Below are the code and all the weights of a small trained network. Each question names an input and a target symbol and asks about switching units off, where a switched-off unit gives its printed mean instead of its output.

import numpy as np


def w(rows, s, z=0):
    codes = np.array(rows[::2]) - 128.0
    scale = np.full(codes.shape[1], s)
    scale[-1] = z or s
    return codes * scale


def norm(h):
    return h / np.sqrt((h * h).mean(-1, keepdims=True) + 1e-5)


def f(y):
    return y / 2 * (1 + np.tanh(0.7978845608 * (y + 0.044715 * y**3)))


def softmax(a):
    e = np.exp(a - a.max(-1, keepdims=True))
    return e / e.sum(-1, keepdims=True)


def log_softmax(a):
    a = a - a.max(-1, keepdims=True)
    return a - np.log(np.exp(a).sum(-1, keepdims=True))


def net(x, mask):
    ids = ['ΔΛΞΣΩαβγεζηθμπτφ'.index(c) for c in x.split()]
    T = len(ids)
    res = E[ids] + P[:T]
    u = 0
    for l in range(2):
        r = norm(res)
        for j in range(3):
            rows = slice(2 * j, 2 * j + 2)
            q, k, v = (r @ M[l][rows].T for M in (Q, K, V))
            z = softmax(np.where(np.tri(T) > 0, q @ k.T / 2**0.5, -1e9)) @ v
            o = O[l][rows]
            res = res + np.where(mask[u + j], z, o[:, -1]) @ o[:, :-1]
        u += 3
        y = f(norm(res) @ A[l][:, :-1].T + A[l][:, -1])
        res = res + np.where(mask[u : u + 4], y, B[l][:, -1]) @ B[l][:, :-1]
        u += 4
    return log_softmax(norm(res)[-1] @ U[:, :-1].T + U[:, -1])


Q, K, V, O, A, B = {}, {}, {}, {}, {}, {}
E = w([
[207,59,75,147,138],'Δ',
[121,182,186,116,72],'Λ',
[163,79,166,19,154],'Ξ',
[131,84,74,173,166],'Σ',
[156,89,97,142,200],'Ω',
[151,64,115,196,129],'α',
[59,156,42,79,109],'β',
[46,136,113,170,183],'γ',
[211,54,112,80,142],'ε',
[217,180,42,164,151],'ζ',
[133,184,147,225,23],'η',
[57,96,84,165,147],'θ',
[96,129,122,143,75],'μ',
[80,251,177,180,104],'π',
[13,153,86,119,123],'τ',
[140,90,129,131,148],'φ',
],0.013)
P = w([
[92,102,163,157,155],'0',
[184,251,39,166,148],'1',
[191,200,50,145,147],'2',
[169,166,81,136,150],'3',
[184,152,85,125,142],'4',
[170,153,104,113,155],'5',
[148,132,136,126,129],'6',
[179,134,175,117,126],'7',
[167,155,159,91,139],'8',
[156,138,142,76,143],'9',
[162,116,144,63,125],'10',
[165,106,159,61,122],'11',
],0.011)
Q[0] = w([
[161,84,2,94,209],'L0H1',
[133,134,112,247,99],'L0H1',
[87,228,103,108,110],'L0H2',
[226,186,168,66,93],'L0H2',
[176,218,28,167,184],'L0H3',
[85,80,102,100,28],'L0H3',
],0.0077)
K[0] = w([
[115,69,118,180,163],'L0H1',
[159,128,102,46,182],'L0H1',
[102,254,121,61,122],'L0H2',
[248,163,160,10,110],'L0H2',
[87,71,180,103,109],'L0H3',
[143,215,49,95,145],'L0H3',
],0.0082)
V[0] = w([
[128,63,84,168,65],'L0H1',
[177,167,91,177,100],'L0H1',
[152,75,113,152,139],'L0H2',
[222,150,113,59,26],'L0H2',
[214,214,1,148,130],'L0H3',
[130,100,183,111,75],'L0H3',
],0.0065)
O[0] = w([
[90,172,152,177,73,117],'L0H1',
[200,165,195,94,147,201],'L0H1',
[101,161,59,123,208,139],'L0H2',
[1,144,160,141,128,252],'L0H2',
[132,228,135,95,165,184],'L0H3',
[112,88,109,89,56,91],'L0H3',
],0.0076,0.0031)
A[0] = w([
[226,63,150,59,193,253],'L0N1',
[222,180,16,207,126,105],'L0N2',
[177,188,253,187,74,162],'L0N3',
[94,62,59,185,2,182],'L0N4',
],0.006,0.0046)
B[0] = w([
[30,247,122,84,86,253],'L0N1',
[1,115,209,50,110,189],'L0N2',
[88,93,5,37,202,170],'L0N3',
[173,234,109,49,165,158],'L0N4',
],0.0064,0.0073)
Q[1] = w([
[121,216,116,38,190],'L1H1',
[67,212,107,61,161],'L1H1',
[95,138,157,96,132],'L1H2',
[108,121,71,38,132],'L1H2',
[77,177,38,54,154],'L1H3',
[58,171,79,2,166],'L1H3',
],0.012)
K[1] = w([
[124,64,92,131,159],'L1H1',
[155,5,111,162,129],'L1H1',
[122,104,101,163,112],'L1H2',
[178,75,83,139,152],'L1H2',
[157,30,132,178,84],'L1H3',
[137,11,94,149,143],'L1H3',
],0.014)
V[1] = w([
[161,146,90,111,103],'L1H1',
[166,79,96,127,145],'L1H1',
[98,190,161,169,141],'L1H2',
[35,102,83,123,74],'L1H2',
[160,144,217,86,9],'L1H3',
[70,53,185,152,132],'L1H3',
],0.013)
O[1] = w([
[59,109,74,162,195,155],'L1H1',
[106,192,126,107,201,145],'L1H1',
[165,2,82,62,84,98],'L1H2',
[198,189,88,212,115,253],'L1H2',
[18,104,145,107,10,67],'L1H3',
[152,239,91,88,40,120],'L1H3',
],0.0098,0.0076)
A[1] = w([
[94,207,189,112,99,243],'L1N1',
[80,92,95,88,57,82],'L1N2',
[94,149,183,99,77,50],'L1N3',
[239,103,75,87,255,255],'L1N4',
],0.0097,0.0051)
B[1] = w([
[113,99,98,113,83,211],'L1N1',
[147,157,115,63,200,134],'L1N2',
[187,130,136,81,252,133],'L1N3',
[72,83,106,103,72,253],'L1N4',
],0.016,0.012)
U = w([
[169,75,132,134,11,96],'Δ',
[56,183,172,31,106,112],'Λ',
[160,224,158,160,58,150],'Ξ',
[187,116,120,119,114,94],'Σ',
[163,117,119,93,145,77],'Ω',
[85,160,97,82,122,150],'α',
[103,99,119,161,113,84],'β',
[215,148,105,105,119,75],'γ',
[86,132,47,161,89,254],'ε',
[109,77,212,80,122,129],'ζ',
[106,96,158,175,102,126],'η',
[160,159,129,158,168,117],'θ',
[32,161,193,197,124,101],'μ',
[124,143,119,122,177,85],'π',
[104,112,135,175,158,120],'τ',
[99,208,149,174,176,102],'φ',
],0.012,0.0082)

Each question gives the input, a string of symbols that net reads in full, and the target symbol t.
The units are the heads (2 rows each of Q, K, V and O) and the neurons (one row each of A and B). Each row of codes is followed by its name. A weight is (code - 128) times the scale printed after its matrix; where a second scale follows, it is the last column's (O, A, B and U).
mask holds one flag per unit, layer by layer, with each layer's heads first. A switched-off unit (its flag False) gives its mean, the last column of its rows in O or B, instead of its output. The means were averaged over made-up inputs and are rounded, as every weight is.
A unit's drop is (log p(t) with every unit on - log p(t) with that unit switched off) / (log p(t) with every unit on - log p(t) with every unit switched off).
The circuit of an input: a set's keep is (log p(t) with only the set's units on - log p(t) with every unit switched off) / (log p(t) with every unit on - log p(t) with every unit switched off). Starting from the 12 units with the biggest drops (on a tie, the unit counted first), units are removed one at a time, each time the one whose removal leaves the highest keep (on an exact tie, the one counted first), for as long as the keep stays at least 0.8.
units of the circuit, in order: the units of the circuit, biggest drop first
k most important neurons of layer l: the k neurons of layer l with the biggest drops, biggest first
heads that matter: for each layer, one digit per head in row order, 1 if its drop is at least 0.15 and else 0, layers parted by /
input Ξ Σ Σ Δ μ Ξ μ α Δ Ξ φ, target Ξ: units of the circuit, in order -> (L0H3, L0N2, L1H2)
input ζ ζ Ξ Ξ π ζ γ ζ Λ, target ζ: units of the circuit, in order -> (L1H2, L1H3)
input Λ Ξ μ, target Λ: heads that matter -> 011 / 001
input Δ Λ Δ Λ β Λ φ, target Δ: heads that matter -> 110 / 110
input μ Ξ μ ε β α, target μ: heads that matter -> 011 / 001
input Ξ Λ φ Σ Ξ β β Δ Ω, target Ξ: heads that matter -> 101 / 001
input Ξ Ξ μ φ π ε Λ Ξ Ω Ξ Δ μ, target Ξ: heads that matter -> 101 / 001
input Δ Ξ Ξ Δ Δ μ, target Δ: units of the circuit, in order -> (L1H1, L0H1, L0N1)
input Ξ Λ Ξ μ Λ, target Ξ: units of the circuit, in order -> (L1N4)
input μ Ξ γ μ Λ Δ Λ, target μ: 3 most important neurons of layer 0 -> (L0N4, L0N2, L0N1)
input Ξ φ τ η φ ζ ε Ξ Ξ Ξ Δ, target Ξ: units of the circuit, in order -> (L0H3, L1N4, L1H3, L0N3)
input Ξ Ξ ζ Λ Λ Ξ, target Ξ: heads that matter -> 101 / 011
input Λ φ Λ μ π α Λ τ Δ θ, target Λ: heads that matter -> 011 / 001
input ζ Ξ α Ξ, target ζ: units of the circuit, in order -> (L1H3, L0H1)
input ε Ξ Ξ θ ζ Λ Ξ, target ε: heads that matter -> 111 / 010
input Ξ π φ τ Ξ Λ β Ξ γ Λ Ξ Ω, target Ξ: units of the circuit, in order -> (L1H3, L0H3, L1H2)
input ε ζ Ξ β Ξ Δ Σ Δ Ξ Ξ Λ, target ε: 3 most important neurons of layer 0 -> (L0N2, L0N1, L0N4)
input μ μ γ Ξ μ, target μ: 2 most important neurons of layer 0 -> (L0N4, L0N2)
input Λ Δ ζ Ω τ ε θ Ξ Λ Ω, target Λ: heads that matter -> 001 / 001
input Λ Ξ π γ β Ξ Σ, target Λ: most important neuron of layer 0 -> (L0N1)
input Λ Δ Ξ Ξ φ Ω τ Ξ π ε, target Λ: 3 most important neurons of layer 1 -> (L1N2, L1N3, L1N4)
input ε Λ β Λ Δ γ ε Σ Δ Λ, target ε: 3 most important neurons of layer 0 -> (L0N1, L0N2, L0N4)
input Ξ Λ θ π Δ Λ, target Ξ: 2 most important neurons of layer 0 -> (L0N2, L0N3)
input Ξ Δ Ξ ε π ε Ξ η Ξ Ξ β, target Ξ: 2 most important neurons of layer 0 -> (L0N2, L0N3)
input ζ ζ Λ μ φ Ξ β Ξ Δ, target ζ: heads that matter -> 001 / 011
input Ξ ζ Ξ Λ Δ φ Δ α γ φ Λ π, target Ξ: 2 most important neurons of layer 0 -> (L0N2, L0N3)
input Λ Ξ τ Ξ γ Δ φ, target Λ: 3 most important neurons of layer 1 -> (L1N2, L1N3, L1N4)
